Here is a tiny trained network, its code and every weight. The questions are about switching its units off for an input and a class, where a switched-off unit gives its printed mean instead of its output.

import numpy as np


def w(rows, s, z=0):
    codes = np.array(rows[::2]) - 128.0
    scale = np.full(codes.shape[1], s)
    scale[-1] = z or s
    return codes * scale


def f(y):
    return y / 2 * (1 + np.tanh(0.7978845608 * (y + 0.044715 * y**3)))


def log_softmax(a):
    a = a - a.max(-1, keepdims=True)
    return a - np.log(np.exp(a).sum(-1, keepdims=True))


def net(x, mask):
    res = np.array(x, float).reshape(1, 5) / 4 @ E
    y = f(res @ A[0][:, :-1].T + A[0][:, -1])
    res = res + np.where(mask, y, B[0][:, -1]) @ B[0][:, :-1]
    return log_softmax(res[-1] @ U[:, :-1].T + U[:, -1])


A, B = {}, {}
E = w([
[71,206,89],'x0',
[17,47,109],'x1',
[206,134,163],'x2',
[125,125,110],'x3',
[174,50,3],'x4',
],0.0038)
A[0] = w([
[129,130,138,196],'n0',
[127,128,127,104],'n1',
[119,123,125,157],'n2',
[127,127,123,50],'n3',
[125,128,126,123],'n4',
[132,127,132,154],'n5',
[127,136,141,178],'n6',
[101,93,122,191],'n7',
[130,130,132,160],'n8',
[129,128,128,124],'n9',
[130,129,129,140],'n10',
[129,129,137,217],'n11',
[131,128,126,108],'n12',
[90,72,109,178],'n13',
[123,127,124,129],'n14',
[197,160,98,181],'n15',
[128,132,136,171],'n16',
[120,126,114,108],'n17',
[181,148,88,147],'n18',
[127,146,143,185],'n19',
[120,127,115,116],'n20',
[128,132,139,192],'n21',
[128,127,117,88],'n22',
[126,130,134,180],'n23',
[140,129,138,192],'n24',
[130,129,131,154],'n25',
[135,127,135,175],'n26',
[129,130,137,193],'n27',
[128,131,134,156],'n28',
[110,103,139,230],'n29',
[137,127,143,219],'n30',
[115,118,130,189],'n31',
[154,132,151,232],'n32',
[112,102,147,250],'n33',
[144,132,132,165],'n34',
[119,216,244,162],'n35',
[124,127,124,123],'n36',
[193,8,174,157],'n37',
[122,128,124,136],'n38',
[127,127,123,82],'n39',
[116,126,113,130],'n40',
[134,130,138,204],'n41',
[40,163,89,136],'n42',
[127,128,126,99],'n43',
],0.017,0.0023)
B[0] = w([
[137,120,124,143],'n0',
[126,130,128,124],'n1',
[124,120,132,136],'n2',
[122,134,130,115],'n3',
[126,127,129,127],'n4',
[132,128,127,133],'n5',
[138,117,118,141],'n6',
[122,93,139,161],'n7',
[132,126,126,135],'n8',
[128,128,128,127],'n9',
[130,128,127,130],'n10',
[136,121,125,148],'n11',
[128,132,128,124],'n12',
[112,73,150,182],'n13',
[125,126,131,129],'n14',
[177,173,119,175],'n15',
[134,122,123,138],'n16',
[118,132,138,128],'n17',
[160,177,120,158],'n18',
[138,110,113,146],'n19',
[119,130,137,129],'n20',
[137,119,122,143],'n21',
[122,137,133,122],'n22',
[133,121,126,139],'n23',
[142,127,125,143],'n24',
[131,127,127,133],'n25',
[136,127,126,138],'n26',
[136,121,124,143],'n27',
[132,124,124,134],'n28',
[138,101,129,159],'n29',
[145,123,124,150],'n30',
[128,113,131,145],'n31',
[160,128,121,160],'n32',
[147,102,126,164],'n33',
[141,132,125,137],'n34',
[112,83,2,253],'n35',
[124,127,131,128],'n36',
[203,99,178,210],'n37',
[124,125,132,131],'n38',
[123,132,130,120],'n39',
[117,127,140,133],'n40',
[139,123,124,145],'n41',
[114,113,199,199],'n42',
[126,130,129,123],'n43',
],0.077,0.0059)
U = w([
[174,149,130,102],'0',
[14,189,96,2],'1',
[115,186,148,181],'2',
[119,107,43,128],'3',
[2,196,94,1],'4',
[56,115,119,206],'5',
[116,83,204,97],'6',
],0.0058,0.0088)

Each question gives the input, the list of numbers given to net, and the class t.
The units are the neurons (one row each of A and B). Each row of codes is followed by its name. A weight is (code - 128) times the scale printed after its matrix; where a second scale follows, it is the last column's (A, B and U).
mask holds one flag per neuron, in row order. A switched-off neuron (its flag False) gives its mean, the last column of its row in B, instead of its output. The means were averaged over made-up inputs and are rounded, as every weight is.
A unit's drop is (log p(t) with every unit on - log p(t) with that unit switched off) / (log p(t) with every unit on - log p(t) with every unit switched off).
The circuit of an input: a set's keep is (log p(t) with only the set's units on - log p(t) with every unit switched off) / (log p(t) with every unit on - log p(t) with every unit switched off). Starting from the 12 units with the biggest drops (on a tie, the unit counted first), units are removed one at a time, each time the one whose removal leaves the highest keep (on an exact tie, the one counted first), for as long as the keep stays at least 0.8.
circuit, biggest first: the units of the circuit, biggest drop first
unit that matters most: the unit with the biggest drop
k most important neurons: the k neurons with the biggest drops, biggest first
drop when u is switched off: that unit's drop, to one decimal
input [7,-5,-1,0,8], class 2: 2 most important neurons : [n35 n37]
input [4,-1,-2,-5,4], class 2: unit that matters most : n35
input [-3,0,4,-4,1], class 0: circuit, biggest first : [n35 n42 n13]
input [1,-4,1,-6,7], class 0: circuit, biggest first : [n35 n15]
input [7,2,3,-8,-1], class 5: circuit, biggest first : [n42 n37]
input [1,-8,-8,-1,1], class 2: circuit, biggest first : [n35 n37 n13]
input [1,6,-6,-1,-4], class 6: 2 most important neurons : [n42 n35]
input [7,-4,4,-6,4], class 0: 2 most important neurons : [n35 n15]
input [8,-6,-6,-8,4], class 2: 2 most important neurons : [n35 n37]
input [4,1,-2,-2,8], class 6: 2 most important neurons : [n35 n13]
input [-4,-1,5,-6,0], class 0: 2 most important neurons : [n37 n35]
input [5,-2,-7,0,8], class 2: 3 most important neurons : [n35 n37 n18]
input [5,5,1,-4,7], class 6: drop when n35 is switched off : 0.4
input [-6,0,2,-6,8], class 0: drop when n15 is switched off : 0.2
input [1,7,-2,2,0], class 6: drop when n28 is switched off : 0.0
input [8,8,-5,-8,-3], class 6: circuit, biggest first : [n42]
